Below is a small trained network, with its code and all its weights. Each question gives an input and a class and asks what happens when units are switched off, that is, made to give their printed mean instead of their output.

import numpy as np


def w(rows, s, z=0):
    codes = np.array(rows[::2]) - 128.0
    scale = np.full(codes.shape[1], s)
    scale[-1] = z or s
    return codes * scale


def f(y):
    return np.maximum(y, 0)


def log_softmax(a):
    a = a - a.max(-1, keepdims=True)
    return a - np.log(np.exp(a).sum(-1, keepdims=True))


def net(x, mask):
    res = np.array(x, float).reshape(1, 7) / 4 @ E
    y = f(res @ A[0][:, :-1].T + A[0][:, -1])
    res = res + np.where(mask, y, B[0][:, -1]) @ B[0][:, :-1]
    return log_softmax(res[-1] @ U[:, :-1].T + U[:, -1])


A, B = {}, {}
E = w([
[92,51,229,156,250,91],'x0',
[127,129,128,130,129,127],'x1',
[191,199,230,188,151,187],'x2',
[191,190,123,35,187,58],'x3',
[128,128,126,127,130,130],'x4',
[45,190,191,63,90,131],'x5',
[127,130,125,128,132,131],'x6',
],0.011)
A[0] = w([
[171,72,106,162,118,112,66],'N1',
[67,91,123,166,98,207,87],'N2',
[198,218,47,108,88,137,126],'N3',
[76,79,38,98,138,71,187],'N4',
[245,90,56,209,201,133,107],'N5',
[62,155,183,63,105,165,74],'N6',
[95,70,169,189,44,170,123],'N7',
[102,163,134,101,98,146,88],'N8',
[217,148,157,155,150,192,128],'N9',
[137,38,224,107,188,89,118],'N10',
[171,149,232,162,84,194,77],'N11',
[113,189,69,101,78,234,91],'N12',
[96,44,104,92,112,88,169],'N13',
[82,156,219,87,90,174,89],'N14',
[61,195,161,103,130,124,5],'N15',
[229,150,155,40,145,39,114],'N16',
[82,81,198,136,245,97,63],'N17',
[216,219,207,181,161,171,64],'N18',
[81,164,113,141,135,104,67],'N19',
[175,211,124,80,175,66,190],'N20',
[240,110,48,149,91,142,87],'N21',
],0.012,0.0023)
B[0] = w([
[102,141,126,159,129,140,175],'N1',
[97,99,107,100,197,206,196],'N2',
[206,110,157,125,153,148,222],'N3',
[113,205,106,90,50,134,217],'N4',
[61,138,134,210,103,97,244],'N5',
[109,147,134,248,104,107,182],'N6',
[85,84,113,81,187,164,210],'N7',
[159,134,170,188,133,79,161],'N8',
[105,185,101,90,92,78,202],'N9',
[173,152,183,148,145,149,240],'N10',
[100,165,97,94,88,178,213],'N11',
[206,129,156,124,191,149,215],'N12',
[138,180,111,87,74,106,194],'N13',
[108,133,140,156,99,92,190],'N14',
[108,99,117,183,113,102,169],'N15',
[64,50,94,125,156,200,210],'N16',
[223,133,152,105,138,141,251],'N17',
[117,166,91,71,86,115,237],'N18',
[122,175,139,174,131,118,141],'N19',
[71,84,84,124,168,162,201],'N20',
[134,143,199,164,134,123,212],'N21',
],0.011,0.017)
U = w([
[128,175,117,24,73,104,161],'0',
[80,9,122,84,216,183,100],'1',
[250,115,203,128,191,121,21],'2',
[110,108,161,247,124,67,255],'3',
],0.013,0.00087)

Each question gives the input, the list of numbers given to net, and the class t.
The units are the neurons (one row each of A and B). Each row of codes is followed by its name. A weight is (code - 128) times the scale printed after its matrix; where a second scale follows, it is the last column's (A, B and U).
mask holds one flag per neuron, in row order. A switched-off neuron (its flag False) gives its mean, the last column of its row in B, instead of its output. The means were averaged over made-up inputs and are rounded, as every weight is.
A unit's drop is (log p(t) with every unit on - log p(t) with that unit switched off) / (log p(t) with every unit on - log p(t) with every unit switched off).
The circuit of an input: a set's keep is (log p(t) with only the set's units on - log p(t) with every unit switched off) / (log p(t) with every unit on - log p(t) with every unit switched off). Starting from the 12 units with the biggest drops (on a tie, the unit counted first), units are removed one at a time, each time the one whose removal leaves the highest keep (on an exact tie, the one counted first), for as long as the keep stays at least 0.8.
circuit, biggest first: the units of the circuit, biggest drop first
most important unit: the unit with the biggest drop
k most important neurons: the k neurons with the biggest drops, biggest first
drop of u: that unit's drop, to one decimal
input [-5,-1,3,3,-8,-6,8], class 3: 3 most important neurons -> [N5, N17, N10]
input [4,-8,3,0,-4,6,6], class 3: most important unit -> N6
input [-2,4,-4,-5,4,2,7], class 1: 2 most important neurons -> [N2, N18]
input [-6,-1,1,5,2,6,-8], class 2: 3 most important neurons -> [N3, N12, N5]
input [0,-1,-6,-4,5,-7,-3], class 3: 3 most important neurons -> [N5, N18, N21]
input [0,-1,7,-8,-7,-6,-6], class 1: 4 most important neurons -> [N7, N2, N4, N13]
input [4,-3,5,7,4,-6,-6], class 1: 2 most important neurons -> [N16, N20]
input [5,7,6,-3,-1,-4,2], class 0: circuit, biggest first -> [N18, N9]
input [2,2,5,5,7,2,-5], class 0: 4 most important neurons -> [N18, N7, N2, N9]
input [5,-3,7,6,3,-6,6], class 0: 2 most important neurons -> [N18, N9]
input [-3,8,-5,6,-4,-1,-4], class 1: 4 most important neurons -> [N16, N20, N18, N9]
input [5,2,-6,-5,5,3,3], class 0: 3 most important neurons -> [N13, N4, N16]
input [-6,-8,4,6,5,0,-7], class 1: 3 most important neurons -> [N16, N20, N17]
input [-5,-6,1,2,0,-7,5], class 3: circuit, biggest first -> [N5]
input [8,8,-1,2,0,6,0], class 2: drop of N17 -> 3.7
input [-1,8,-8,-8,0,-5,3], class 0: drop of N4 -> 2.9
input [-3,-4,7,5,0,-6,-4], class 0: drop of N9 -> 0.4
